Each row has a class, written after it.
[  42   38  -59 -220 -105  195  -99  778  -66  101 -100   51  125  126
  110  226 -178  110  477 -366  480  204   92 -282   76 -260  -45  149
  -90  149 -221  293  -25  388]	q_688
[-177 -572  213  197  274 -543   -9  365 -256 -348 -174  633 -297  290
 -229  360  498  -45 -653  -91  227   24   90 -763 -135 -292  205  441
   12 -392  593  196 -150  297]	q_997
[ 192  158  -52 -339  269 -235   39  154  161 -174  -26   42  -63  138
 -106   34 -192  237  199  -39  146  272   -3  -25 -145  -32 -103   78
  -11  -55 -349   37  -69  -51]	q_278
[ 362  201 -133  322  386 -444 -187 -792  302  102  316 -196  -38  -15
   95 -444 -249   75 -310  310 -241   -9   87 -148  261  -43  574   41
  110 -511   58 -262 -396  218]	q_618
[  57   20 -208 -134 -316  521  359   18   25  -52 -299  303   73  -49
  173   52    7  119  801   97  171 -410  -17 -149  -37  138  279 -220
   23   81 -464   78  120  290]	q_829
[  46 -204  160 -112  -44  172  -90  467  -68 -139   71   73  -33  257
  452  493 -117  107  113 -505  342  185 -265 -475  223 -341   64  240
 -134   53 -135  371 -293   53]	q_439
[-111  169  127  258  -19  191   54  512  229    4  207   35 -172  357
  707  295  -64  -39  452 -231  487 -156   64 -497  338 -359  228  177
  -14  340  -47   96  701  200]	q_202
[  37  198 -139 -282  206 -122   79  181  173 -156  -28   96  -65  211
    0  102 -108  156  176  -14  153  169   21   -7 -213   -8 -161  124
   46  -16 -259   52  -32  -56]	q_667
[  46 -113 -213  399  -76 -218  -81 -223  -89   -3  116  111 -225   58
  154   47  322  -37 -309  315  114 -234  105 -651   43 -370  202   91
  347 -304  -98   86 -192  260]	q_618
[-204 -182  -46   -9 -632  101 -227  124 -377  361 -189   46   75 -120
   72  -91  406 -117 -378  -90   12 -142   -7 -237   -4 -218 -175   65
   42 -135  425  279 -470  139]	q_278
[ 144  123 -131 -299  130 -179  -21  194   79 -145  -33  125 -118   90
  -50  138  -54  239   85   47  230  196   58 -127 -131 -173  -82  100
   78  -80 -239  103 -123  115]	q_618
[  45  195 -188 -237  222 -127   34   69  176 -122   48   53  -78  141
    6  115  -35  109  112  -16  155  129  -51  -46 -250 -106 -123  130
   41  -27 -205   23  -78 -100]	q_829
[  80 -243  336 -102   15 -126 -124  419   19  167  -68 -109  -50  -81
  -83  211 -141    8 -330 -238 -117  540  -33 -397  301 -170  146   32
 -135   76   43  183  -28  229]	q_798
[ 111   50  473 -220  -23 -481  -54  524  105  178 -320 -246  -58   60
 -239 -232 -261  199  173 -244   75  649  322 -317  181   82 -462  188
 -151 -330  305  155 -244  497]	q_276
[ 111  234 -210 -352  184  -61   81  233  182 -164  -43   88  -30  147
  -24   81 -155  200  337  -33  277  185   59   31 -219  -10 -213   87
   19  -33 -287   86 -136   22]	q_191
[  39 -260  113  384  -58  247   72  138   18  163  -70 -280   45 -102
  116  100   75 -186 -220 -131 -343  133 -248 -468  194  -76  452  -34
 -107  289 -143   20  130   55]	q_688
[  82  149 -133 -266  218 -264  -34  151  102 -150  -31  170 -114  138
 -163   52   -8  248  134   56  203  163   93  -10 -283  -41 -235  146
   58 -138 -190   10 -239   61]	q_191
[  85  210 -145 -236  196 -188  -17  170  154 -122   42   42  -70  136
 -101   62  -93  216  148   15  157  272    6  -18 -245  -87 -167  159
   34  -70 -233    7 -183   20]	q_798
[  31  191 -158  -48 -333  186  114   10 -174  132 -192   70  113 -234
 -203 -295  154 -137  373   17  190 -432  210  378 -187  224 -301 -220
   31 -167  498 -146 -214  228]	q_688
[ 136  196 -158 -289  214 -146    6  211  121 -231  -34   87 -102  156
  -92  109  -92  246  191   35  155  224   81   10 -208  -48 -102  139
   28    4 -368  -19  -44   61]	q_439
[ 271 -537  333  588  166 -484  -91  121   35  160   33  -44 -367   74
 -125  154  189  257 -498  401 -202    2  291 -899  192 -376   22  314
  268  -14  414  157  193  594]	q_798
[  93  212 -151 -238  131 -145   47  137  165 -131   24  -15  -85  114
  -67   76  -56  153  215   14  183  215   14  -56 -249  -69 -199  111
   77  -16 -206   67 -162    8]	q_798
[ 171  218 -193 -339  166 -124   34  190  112 -191  -47   86  -96   63
 -175   81  -98  238  178   72  100  206   82   97 -289  -23 -186   67
   60    6 -348  -13 -131   28]	q_667
[  50  -64  -52  163  -25  -99 -350  -22  -12  183  301  -61 -100  137
  487  110  -49  307 -293   55   94   49   42 -598  330 -704  -65  259
  193  -42   30  171  145   48]	q_688
[ 144  125  -26 -282  200 -199   56  217  182 -107  -75  -43  -88  143
  -86  115 -147  206  171   16  120  285   53 -130 -159  -37 -204   85
   59   -9 -223  111  -83   43]	q_618
[-252 -216  -63  -65  -99  170 -101  310  -50  -21  -40  157 -133  152
  200  338  321 -168 -216   -2   49 -374   86 -229 -234 -275   27  352
   63  271  612  448 -322  292]	q_667
[ 393  -55  132  -87   -5  118   49  490   61 -283  -55   76 -109  186
  453  380 -171  106   34 -313   26  173 -225 -512  409 -245  655   96
 -247  130 -646   97  -70  105]	q_688
[  49  138 -172 -287  183 -210    9  199  108 -194  -32  143 -135  144
  -89  173  -18  203  128   64  247  201   77  -70 -222 -105 -190  151
   94  -82 -268   99  -81   65]	q_618
[ 148  137 -154 -210  254 -160   17  109  123 -120  -32  101  -62  153
  -67   57  -30  234  124   65  115  141   52 -110 -219  -90  -99   73
   70  -57 -313    1  -48   59]	q_688
[ 161 -406  468 -112  664 -598  -99  298 -139 -505 -130  583 -300  596
 -138  599   90  618 -465  235   61  163  297 -265  148    0  141  259
   65   46 -566 -124  805  131]	q_667
[ 340  153 -192   23  611 -284 -127 -611  176   21  156  160 -162  -16
  -35 -325 -137  499 -189  582 -263 -272  438  196  170 -119  287   21
  223 -215   65 -404  -57  319]	q_997
[ -16 -310   72 -379 -349 -313  251   83  -60 -307 -292  212 -193 -238
 -442   24   94   61 -205  -55 -192  335 -124 -263 -207  148  -81  -50
  102 -115  429  244 -683  -63]	q_439
[ -87  231 -112  446 -315  578  263 -572  -51  285   49 -236  264 -386
  267 -337  162 -315  648  -74 -402 -568 -107  172  -87  243  -49 -206
 -159  202  325 -137   42  104]	q_278
[ -16   -3   87 -254 -288   39  236  153  122  220 -207   22   86 -103
  136 -189  -99  -76  475 -384  273  254 -213 -465  184  -60  -49 -102
 -132 -186  176  402 -397  -28]	q_798
[-298 -149   85  -71 -250 -168  -16   92 -323  -51 -227  322 -329 -136
 -320  421  481  120  -76  131    0  -13  262 -231 -232    0 -255  110
   89 -227 -155  -14 -101  523]	q_618
[-135  199 -301  115 -268   -6 -344  -99  126  167  411 -275  -60   45
  522 -144 -123  203 -340  -68   10  281 -210 -489   20 -501  370  292
   15  118  163  139 -558  -16]	q_667
[ -16   71 -191 -115   -1   60  -68  416 -110  -75 -107   76  -47  -58
 -138  161  -13   47  229  -69  251  347  172 -284  -82  -32  287   38
 -120   69 -652  109 -252  521]	q_667
[-118 -153 -260 -184 -431 -137 -184   48   -5 -169 -176  263 -292 -163
 -213    6  336  356 -243  439 -152  118  343 -106 -257  -99   84  157
  430   47  170  159 -638  536]	q_829
[ 320    4  209 -248  127 -240 -211  498   66  151  -70 -117 -169  -26
  -72   51 -195  245 -244 -225  129  446   -4 -505  334 -325  664   18
 -156   65 -269  -39 -154  416]	q_276
[ 147  186  -90 -319  178 -198   21  202  125  -81  -55  108  -71  117
 -113   49  -70  275  158  -12  147  212   34  -57 -240  -57 -225  108
   51  -79 -166   42 -156   92]	q_276
[ 883  210  358   12  661 -168  180  294  615   36  143 -395  -38  465
  505  -68 -686  258  252 -199   33  115    2 -437  492 -279  535  119
 -190  113 -132   32  251  153]	q_202
[ 163  177 -138 -275  206 -104   54  249  135 -163    5  113  -40  134
  -48  126 -123  192  216  -66  203  262  -23  -74 -180  -97  -61  108
  -47  -45 -329   50 -106   35]	q_798
[-165  -26 -150 -328 -457  195  150 -156   60  164  -57  164  157  158
  505 -111  -95   97   89  -90  100 -103 -331 -222   47 -150 -574  -88
  213 -185  317  434 -235 -507]	q_439
[-147  -90  -82    6  171  -32   19 -365  -12 -163  -15    5   30 -212
 -311 -127   48 -325  -18  -98 -340    4 -220  312  -51  230   38 -143
 -133 -146 -264 -237 -118 -524]	q_667
[   3   -4   99  -46  287 -271 -194 -177  180  175   51 -151  -98  307
  390  113  -40  122 -316  196  -46   50   72 -250  450 -163 -223  131
  263   -7 -213  161  246 -133]	q_618
[ 275  -63  -45  -61   86 -100 -198 -114  161  348   42  223   27  115
  455 -193  -91  351 -666   87  -74  -62   -7 -433  443 -499  394  112
  102 -199  696   36   80   86]	q_278
[-293 -470  109 -140 -507   42  -54  678 -134 -154 -365   77 -184  169
   91  381  222  219  -33  -97  260  437  338 -695  108 -143 -154  260
  285  179  166  623 -274  572]	q_439
[ 113  195 -108 -258  199 -188    9  255  176 -155  -29   -4  -79  124
 -104   43 -131  178  259  -64  213  297   46  -58 -196  -43 -112  146
    4  -17 -273   42  -84   34]	q_278
[  13  -36  -42 -123   37    9   82 -105  191 -156  -46  141  -25   39
   13   -4   37 -156   39  138 -160 -332  -37  136 -127  117  142    3
   51  182  296   60   34 -145]	q_829
[ 421   97  174 -120 -119 -148  -60  706  372  298 -151 -361  -97 -146
   42 -125 -500  195  302 -416  159  804   65 -699  422 -240  165  105
 -299 -101  -59  153  -97  617]	q_191
[ 138  162 -157 -279  226 -202  -10  116  171  -98   -1   44  -81  136
  -37   45 -117  245  147   23  169  229   61  -83 -131 -128 -193  115
   91  -99 -281   40  -79   40]	q_829
[ 122  106 -135 -315  144 -150   32  243  186 -142  -75   90  -77  158
  -53  111 -120  256  145   43  168  259   29 -114 -184  -88 -119   95
   91  -10 -241  124  -55   46]	q_618
[ 244   58  427  197 -154  -73  -99   -5   87  418  114 -387 -147 -182
  122 -245   95 -242 -116 -244  -69 -235 -213 -270   69 -268  203  -78
 -309  138  689  -55   29   43]	q_439
[ -83  -50  161  284  235 -193   28 -192  373    7  231 -309 -153   17
  179 -139 -121 -489  174  -48 -114 -240  -49  -50  306    4  166   98
    9  164  235  125  230 -210]	q_278
[-183  -15   15  385 -125  285   40  -46  192  114  215 -208   70  106
  450  -18   30 -289  -34  -39 -180 -248  -69   80  213  -13  356   81
   95  456  310  104  176 -134]	q_202
[  91  165 -135 -342  143 -147  -15  204  104 -154  -24   76 -116   57
 -139   75  -67  241  122   22  189  188   21   10 -267  -86  -96   93
    4   -4 -155   14 -220   38]	q_688
[  62  122 -109 -269  185 -130  -40  164   54 -107  -20  158  -92  117
  -34  122  -27  301  100   30  212  144   55  -68 -172 -143 -159  138
   69  -45 -161   29  -28  115]	q_278
[ 133  163 -110 -259  218 -162   56  186  128 -123  -39   71  -88  129
 -126   93  -94  231  194   14  139  210   25  -74 -245  -76 -136  118
   38  -15 -332   33  -32   42]	q_667
[ 215 -327  325  -27  126 -319   48  264   32 -106  -26  384 -144  423
  293  342  -15  208 -260  -42  233 -134  143 -441  368 -209  108  215
  336 -128  359  371   42  328]	q_667
[ 209 -147  115  -23 -242  -30 -243  245 -274 -216   55  136 -252 -131
  -68  279  160  388 -561  117  -54   23  195  -18 -104 -280  116  125
   58   35  411 -111 -342  493]	q_191
[ 190  110  349 -219  128 -148   54  515  -12    3   10  109   39  131
  -17  204 -331  196  273 -435  233  307   36 -116  -28   23 -237  146
 -334 -113  321   70 -238  323]	q_202
[ 104 -117 -206  419   49 -134   35 -300   59  124  -24 -213  113   69
  -82 -298  182 -122 -496  159 -657   -8   36 -203 -186  258  228  -38
   66    5  132 -181 -440 -133]	q_688
[ -61  175 -222  221 -167  188 -145 -367  264  345  313 -114   42   71
  543 -174   54 -154 -362  145 -216 -361 -100   43  -24 -138  -26   28
  297   69  833   55 -438 -168]	q_439
[-371   67 -568  190 -352  274 -143 -283  -60 -226  219  -33 -115 -126
  211  -49  361 -222 -209  115  -44 -255  -98  102 -222  -39  404   35
   77  295   40  -97 -259 -156]	q_439
[ 489 -238  264 -283 -107 -237 -241  581 -177  -21 -117 -189 -149 -285
 -236  244 -258  281 -437 -318 -137  772  -35 -485  420 -344  102   76
 -304  -55 -188   71 -337  303]	q_798
[-548 -278  108  -41 -146  124  -11  237    5  -28 -114  175 -235  152
  323  562  454 -319 -270 -120  -83 -128 -112 -500  -34 -232  -67  295
   14  206  200  408   62  -71]	q_688
[ 141  187 -225 -253  161 -171    1  222  152 -181    1  100 -100  148
  -53   50 -129  261  101   20  191  266   57  -98 -191 -130  -27  149
   81  -75 -287   24 -138   85]	q_667
[  31  136 -230  173 -448  218   79   94  200  123  146 -318   30   90
  697    0 -221  -22  183 -343  301  342 -164 -785  296 -389  153  183
   77 -179  -10  418 -313  146]	q_667
[ -15   61 -169  272  184  161   19  221  134  165  292   23  -43  237
  359  128  -56  -66 -140   -7  164 -390 -112 -204 -102 -220  323  168
  -42  295  407   -8  118   84]	q_667
[ 173 -109  161 -166 -229   13  -97  247  229  -87   31 -119 -241 -220
   67   16 -114  -74   10 -305  -85   72 -199 -135  192 -191  364  -32
 -220  199  293   14 -208 -141]	q_191
[ 106  126 -165 -196  238 -233    5  183  111 -160  -31   69 -102  144
 -128   68    4  231   23   85   67  240   92  -93 -224  -75 -147  152
  108    3 -310   33  -47   63]	q_276
[-288   31 -180  174 -290   27 -321   83 -280   63  164   59 -109 -245
  137   98  174   58 -268  -31  146  181  -30 -328  220 -387  319  176
  -43    8 -125  -64  -69  300]	q_688
[ -45  -74    7  178  144  162 -130  126   -2  227  223   70    9  335
  856  323   -7  -15  -56 -238  455  -33  -68 -754  606 -590   41  156
   56  -25 -221  428  307  168]	q_202
[  42  -36  -22 -244 -309   96 -140  224 -336   87  -34   87   52   10
  177  259  -95  278 -144 -111  173  199  -59 -301  139 -264 -260   33
   -2 -122 -301  205 -225   92]	q_667
[-232   15   14 -193  138 -332 -284   33 -148  253  -34  384   50  195
  -42  -41   67  342 -369  -20  -69  129  143   72   11   75 -394  134
   16 -276  279 -192 -258  -84]	q_278
[-212  134   -3  220  155  110  142  273  179  -73   37  -37  -81  248
   10   57   76 -251  429 -333  452 -130  -50  -71 -157  146  586   20
 -360  140 -216 -306  604   -7]	q_202
